Small tables with named rows and columns. After each table, cells are looked up by row and column.

Table gop
columns: nolede, pez
riv: [0.1, 0.9]
meb: [0.6, 0.4]
mek: [0.2, 0.9]
teb: [0.6, 0.7]
madig: [0.1, 0.9]
vab: [0.6, 0.6]

meb, pez => 0.4
mek, pez => 0.9
teb, pez => 0.7
vab, nolede => 0.6
riv, nolede => 0.1
madig, nolede => 0.1
mek, nolede => 0.2
madig, pez => 0.9
vab, pez => 0.6
riv, pez => 0.9
teb, nolede => 0.6
meb, nolede => 0.6

vak =
cols = dapobi, kori, pup
sovoke: [22.6, 72.4, 62.0]
sota: [26.2, 79.4, 48.8]
tatatu: [30.2, 99.3, 62.0]
zimal: [66.0, 67.0, 47.2]
pok: [59.8, 61.7, 87.7]
peko: [33.1, 69.7, 42.6]
pidefub: [79.2, 57.8, 48.5]

What is the pup of peko in vak?
42.6
What is the dapobi of sota in vak?
26.2
What is the kori of sota in vak?
79.4
What is the dapobi of sovoke in vak?
22.6
What is the pup of pok in vak?
87.7
What is the kori of tatatu in vak?
99.3
What is the kori of zimal in vak?
67.0
What is the dapobi of zimal in vak?
66.0
What is the dapobi of pidefub in vak?
79.2
What is the dapobi of pok in vak?
59.8
What is the kori of pidefub in vak?
57.8
What is the dapobi of peko in vak?
33.1
What is the pup of sota in vak?
48.8
What is the pup of sovoke in vak?
62.0
What is the kori of sovoke in vak?
72.4
What is the pup of zimal in vak?
47.2
What is the kori of pok in vak?
61.7
What is the dapobi of tatatu in vak?
30.2
What is the pup of tatatu in vak?
62.0
What is the kori of peko in vak?
69.7

nus:
|  | faven | veb | fef |
|---|---|---|---|
| rez | 162 | 129 | 88 |
| busezov | 145 | 162 | 99 |
| veg | 247 | 222 | 162 |
| tokibon | 86 | 147 | 147 |
| gemedu | 164 | 83 | 173 |
| meb | 158 | 185 | 51 |
| povudab | 64 | 131 | 149 |
| vef | 150 | 153 | 79 |
| kuget | 172 | 37 | 140 |

busezov, fef => 99
veg, fef => 162
meb, faven => 158
gemedu, faven => 164
rez, fef => 88
tokibon, fef => 147

gezede
         lofa  gemuzu
rufebo    8.5     9.7
kulu      1.1     4.7
gedi      0.6     3.0
lelinu    4.0     3.7
suf       4.4     6.6
budazer   8.3     8.1
rar       7.2     7.7
mon       6.1     6.7

gemuzu of budazer: 8.1
gemuzu of rufebo: 9.7
lofa of lelinu: 4.0
lofa of rufebo: 8.5
lofa of kulu: 1.1
lofa of rar: 7.2
gemuzu of mon: 6.7
gemuzu of kulu: 4.7
gemuzu of rar: 7.7
lofa of budazer: 8.3
gemuzu of suf: 6.6
gemuzu of lelinu: 3.7
lofa of mon: 6.1
lofa of suf: 4.4
gemuzu of gedi: 3.0

par
          lenu    giv  pifizam  fuvapa
luposad  -64.9  -49.3     70.5    91.2
vezavu   -25.1   83.5     91.5    92.7
rometaz  -62.5  -60.6      4.0    87.7
guf      -61.7  -48.8     69.2    88.9
lafiga   -51.5   63.3     92.7    91.3
gasovun  -62.7  -47.0     67.0    92.1
zevagi   -64.2  -62.4     18.6    90.7
nid      -62.6  -34.7     78.1    91.9
lumevo   -38.0   75.6     92.1    90.3
gibi     -52.2   59.4     91.2    92.0

What is the fuvapa of lafiga in par?
91.3
What is the giv of lumevo in par?
75.6
What is the lenu of lumevo in par?
-38.0
What is the fuvapa of zevagi in par?
90.7
What is the pifizam of zevagi in par?
18.6
What is the giv of luposad in par?
-49.3
What is the pifizam of luposad in par?
70.5
What is the lenu of luposad in par?
-64.9
What is the fuvapa of rometaz in par?
87.7
What is the lenu of gasovun in par?
-62.7
What is the lenu of vezavu in par?
-25.1
What is the fuvapa of lumevo in par?
90.3
What is the giv of rometaz in par?
-60.6
What is the fuvapa of vezavu in par?
92.7
Which row has the largest giv? vezavu

vud
cols = reg, gagugup, tib
leminop: [0.686, 0.148, 0.357]
daz: [0.331, 0.551, 0.615]
vumus: [0.667, 0.145, 0.333]
rerav: [0.521, 0.428, 0.550]
til: [0.639, 0.278, 0.372]
dukozuv: [0.750, 0.183, 0.310]
zelafil: [0.360, 0.687, 0.655]
bir: [0.686, 0.148, 0.357]
savi: [0.417, 0.706, 0.601]
gek: [0.391, 0.732, 0.669]
fezov: [0.458, 0.801, 0.651]

gagugup of leminop is 0.148
reg of rerav is 0.521
gagugup of bir is 0.148
tib of savi is 0.601
reg of dukozuv is 0.750
gagugup of vumus is 0.145
tib of gek is 0.669
gagugup of fezov is 0.801
tib of rerav is 0.550
tib of zelafil is 0.655
reg of til is 0.639
reg of zelafil is 0.360
tib of bir is 0.357
gagugup of rerav is 0.428
reg of daz is 0.331
Which row has the largest gagugup? fezov

noben =
,menef,sil,nonini,kasosil,mon,lefin,bameda
vip,437,509,344,327,623,384,747
nikotet,532,478,448,657,209,322,490
punufo,398,601,415,673,513,231,646
dirami,430,538,335,411,581,278,733
rogulob,475,459,440,532,248,653,735
purevom,469,487,376,264,697,415,648
kip,452,491,360,282,656,429,712
mek,467,542,339,507,475,174,633
dubema,484,563,578,535,759,369,306
gem,442,502,610,454,700,766,437
kuguke,373,563,410,560,498,553,834

What is the kasosil of punufo in noben?
673
What is the sil of nikotet in noben?
478
What is the menef of kip in noben?
452
What is the bameda of mek in noben?
633
What is the sil of dirami in noben?
538
What is the kasosil of nikotet in noben?
657
What is the lefin of mek in noben?
174
What is the sil of mek in noben?
542
What is the sil of purevom in noben?
487
What is the mon of gem in noben?
700

gela:
	piguma	mur	rim	voloduk
giseri	2364	2243	769	1989
depep	3758	4504	4090	129
ditor	1764	6905	4814	7726
nubab	3859	6835	1621	1622
kasazun	6494	3589	5877	3281
gaz	2070	2472	2146	1491

piguma of giseri: 2364
rim of gaz: 2146
mur of nubab: 6835
rim of ditor: 4814
rim of nubab: 1621
voloduk of kasazun: 3281
piguma of nubab: 3859
rim of kasazun: 5877
voloduk of ditor: 7726
piguma of depep: 3758
voloduk of gaz: 1491
mur of giseri: 2243
piguma of ditor: 1764

zame
columns: suz, nado, nafusuz, vibi, ruz, kotu, kog
kezi: [64, 14, 28, -36, -36, -37, -41]
labu: [-10, 64, 40, -15, -15, -18, -20]
nikeb: [44, -56, 64, 7, 8, 7, 6]

What is the suz of nikeb in zame? 44
What is the nafusuz of labu in zame? 40
What is the kog of kezi in zame? -41
What is the nado of nikeb in zame? -56
What is the kotu of labu in zame? -18
What is the kotu of nikeb in zame? 7
What is the vibi of nikeb in zame? 7

sadi.tsv
	rit	kez	mudap	pivu	pulukab
satipu	647	458	577	702	450
gog	677	490	414	684	727
ren	737	658	734	416	477
loramu	846	231	575	388	633
futume	437	536	506	599	383
mev	204	601	404	510	271
pufe	336	609	461	397	543
toz	767	421	501	636	890
sufimik	809	131	631	571	338
kugaset	489	300	474	388	638
fisod	907	520	436	612	757
mok	709	644	476	444	691
rosop	520	324	663	404	645
begoz	407	656	284	289	636

What is the kez of rosop in sadi? 324
What is the mudap of ren in sadi? 734
What is the rit of futume in sadi? 437
What is the kez of sufimik in sadi? 131
What is the pivu of gog in sadi? 684
What is the rit of mok in sadi? 709
What is the pulukab of gog in sadi? 727
What is the rit of gog in sadi? 677
What is the pulukab of futume in sadi? 383
What is the pivu of loramu in sadi? 388
What is the kez of mev in sadi? 601
Row with the largest pivu: satipu

